Here is a tiny trained network, its code and every weight. The questions are about switching its units off for an input and a class, where a switched-off unit gives its printed mean instead of its output.

import numpy as np


def w(rows, s, z=0):
    codes = np.array(rows[::2]) - 128.0
    scale = np.full(codes.shape[1], s)
    scale[-1] = z or s
    return codes * scale


def f(y):
    return y / 2 * (1 + np.tanh(0.7978845608 * (y + 0.044715 * y**3)))


def log_softmax(a):
    a = a - a.max(-1, keepdims=True)
    return a - np.log(np.exp(a).sum(-1, keepdims=True))


def net(x, mask):
    res = np.array(x, float).reshape(1, 7) / 4 @ E
    y = f(res @ A[0][:, :-1].T + A[0][:, -1])
    res = res + np.where(mask, y, B[0][:, -1]) @ B[0][:, :-1]
    return log_softmax(res[-1] @ U[:, :-1].T + U[:, -1])


A, B = {}, {}
E = w([
[38,22,131,57,120],'x0',
[134,119,213,80,237],'x1',
[136,134,108,100,134],'x2',
[126,128,129,130,129],'x3',
[92,206,194,39,60],'x4',
[254,57,166,115,79],'x5',
[128,128,127,130,128],'x6',
],0.0081)
A[0] = w([
[80,170,60,111,156,226],'n1',
[16,223,84,167,203,107],'n2',
[121,166,190,74,38,103],'n3',
[134,158,128,54,89,105],'n4',
[164,199,69,158,123,138],'n5',
[194,96,156,106,97,78],'n6',
[75,173,116,120,119,100],'n7',
[199,96,150,108,82,129],'n8',
[61,71,122,120,121,48],'n9',
[118,79,90,203,210,107],'n10',
[81,189,206,110,64,100],'n11',
[122,140,87,111,53,254],'n12',
[129,140,51,144,48,154],'n13',
[202,222,133,192,181,96],'n14',
[141,157,231,85,230,208],'n15',
[114,181,198,98,120,123],'n16',
[130,146,65,140,53,88],'n17',
[191,182,150,142,147,133],'n18',
[92,115,66,148,23,141],'n19',
[52,42,128,123,93,72],'n20',
[130,185,127,188,135,115],'n21',
[168,201,76,135,140,127],'n22',
[184,95,151,116,106,100],'n23',
[105,33,118,82,126,139],'n24',
[129,109,65,150,136,177],'n25',
[144,116,127,22,177,121],'n26',
[89,133,72,170,245,92],'n27',
[173,68,50,159,183,99],'n28',
[69,28,119,100,104,72],'n29',
],0.011,0.004)
B[0] = w([
[123,70,163,119,92,200],'n1',
[110,25,171,81,35,248],'n2',
[162,202,61,224,136,187],'n3',
[136,146,75,150,107,159],'n4',
[81,148,154,147,128,187],'n5',
[145,97,166,131,33,163],'n6',
[189,63,101,119,73,164],'n7',
[56,36,179,55,41,177],'n8',
[83,187,130,61,108,156],'n9',
[212,188,78,168,95,200],'n10',
[196,155,73,177,120,188],'n11',
[183,76,138,158,203,189],'n12',
[119,85,166,147,203,191],'n13',
[72,209,143,67,152,210],'n14',
[158,61,131,140,203,224],'n15',
[218,118,76,169,124,174],'n16',
[142,115,159,177,203,170],'n17',
[87,177,184,62,158,175],'n18',
[123,88,186,161,178,193],'n19',
[102,215,141,84,142,172],'n20',
[92,166,168,104,111,169],'n21',
[59,169,140,80,119,175],'n22',
[113,46,108,60,48,158],'n23',
[80,192,150,115,153,178],'n24',
[133,138,107,178,139,169],'n25',
[131,120,119,161,152,168],'n26',
[167,71,89,124,104,203],'n27',
[167,159,49,138,109,193],'n28',
[96,254,143,65,144,176],'n29',
],0.0073,0.011)
U = w([
[115,67,163,113,10,173],'0',
[77,224,173,104,136,42],'1',
[144,89,167,166,205,254],'2',
[187,161,41,180,73,26],'3',
],0.013,0.004)

Each question gives the input, the list of numbers given to net, and the class t.
The units are the neurons (one row each of A and B). Each row of codes is followed by its name. A weight is (code - 128) times the scale printed after its matrix; where a second scale follows, it is the last column's (A, B and U).
mask holds one flag per neuron, in row order. A switched-off neuron (its flag False) gives its mean, the last column of its row in B, instead of its output. The means were averaged over made-up inputs and are rounded, as every weight is.
A unit's drop is (log p(t) with every unit on - log p(t) with that unit switched off) / (log p(t) with every unit on - log p(t) with every unit switched off).
The circuit of an input: a set's keep is (log p(t) with only the set's units on - log p(t) with every unit switched off) / (log p(t) with every unit on - log p(t) with every unit switched off). Starting from the 12 units with the biggest drops (on a tie, the unit counted first), units are removed one at a time, each time the one whose removal leaves the highest keep (on an exact tie, the one counted first), for as long as the keep stays at least 0.8.
circuit, biggest first: the units of the circuit, biggest drop first
top k neurons: the k neurons with the biggest drops, biggest first
drop when u is switched off: that unit's drop, to one decimal
input [-7,8,-5,2,8,3,6], class 2: circuit, biggest first : n15
input [-7,-1,-4,3,6,-7,8], class 0: top 2 neurons : n2, n7
input [-7,0,-6,-2,8,-7,7], class 3: top 2 neurons : n11, n16
input [4,-2,7,5,-3,-2,2], class 1: top 2 neurons : n29, n15
input [-3,-5,0,-5,-5,0,4], class 2: circuit, biggest first : n13, n19
input [-6,0,2,-7,3,5,-7], class 1: top 2 neurons : n2, n14
input [-5,-8,-8,8,2,-7,3], class 2: top 2 neurons : n17, n13
input [2,-7,-1,0,-6,-2,7], class 2: top 3 neurons : n19, n13, n17
input [0,-7,-7,1,7,1,6], class 2: top 3 neurons : n19, n13, n12
input [4,4,-7,-1,6,-6,-4], class 0: top 2 neurons : n2, n10
input [-2,-4,1,1,7,-5,3], class 3: top 2 neurons : n3, n11
input [-1,0,0,-8,-6,5,-6], class 3: top 3 neurons : n2, n28, n10
input [2,1,4,-5,4,2,7], class 3: top 2 neurons : n2, n3
input [1,1,2,3,8,5,0], class 3: circuit, biggest first : n3
input [6,6,-7,4,-3,-6,-2], class 0: top 2 neurons : n2, n27
input [-1,-4,-5,5,-3,-7,2], class 0: drop when n2 is switched off : 0.3
input [2,-1,6,-3,-6,-2,1], class 3: drop when n10 is switched off : 0.0
input [4,1,-3,2,4,-1,4], class 1: drop when n23 is switched off : 0.1
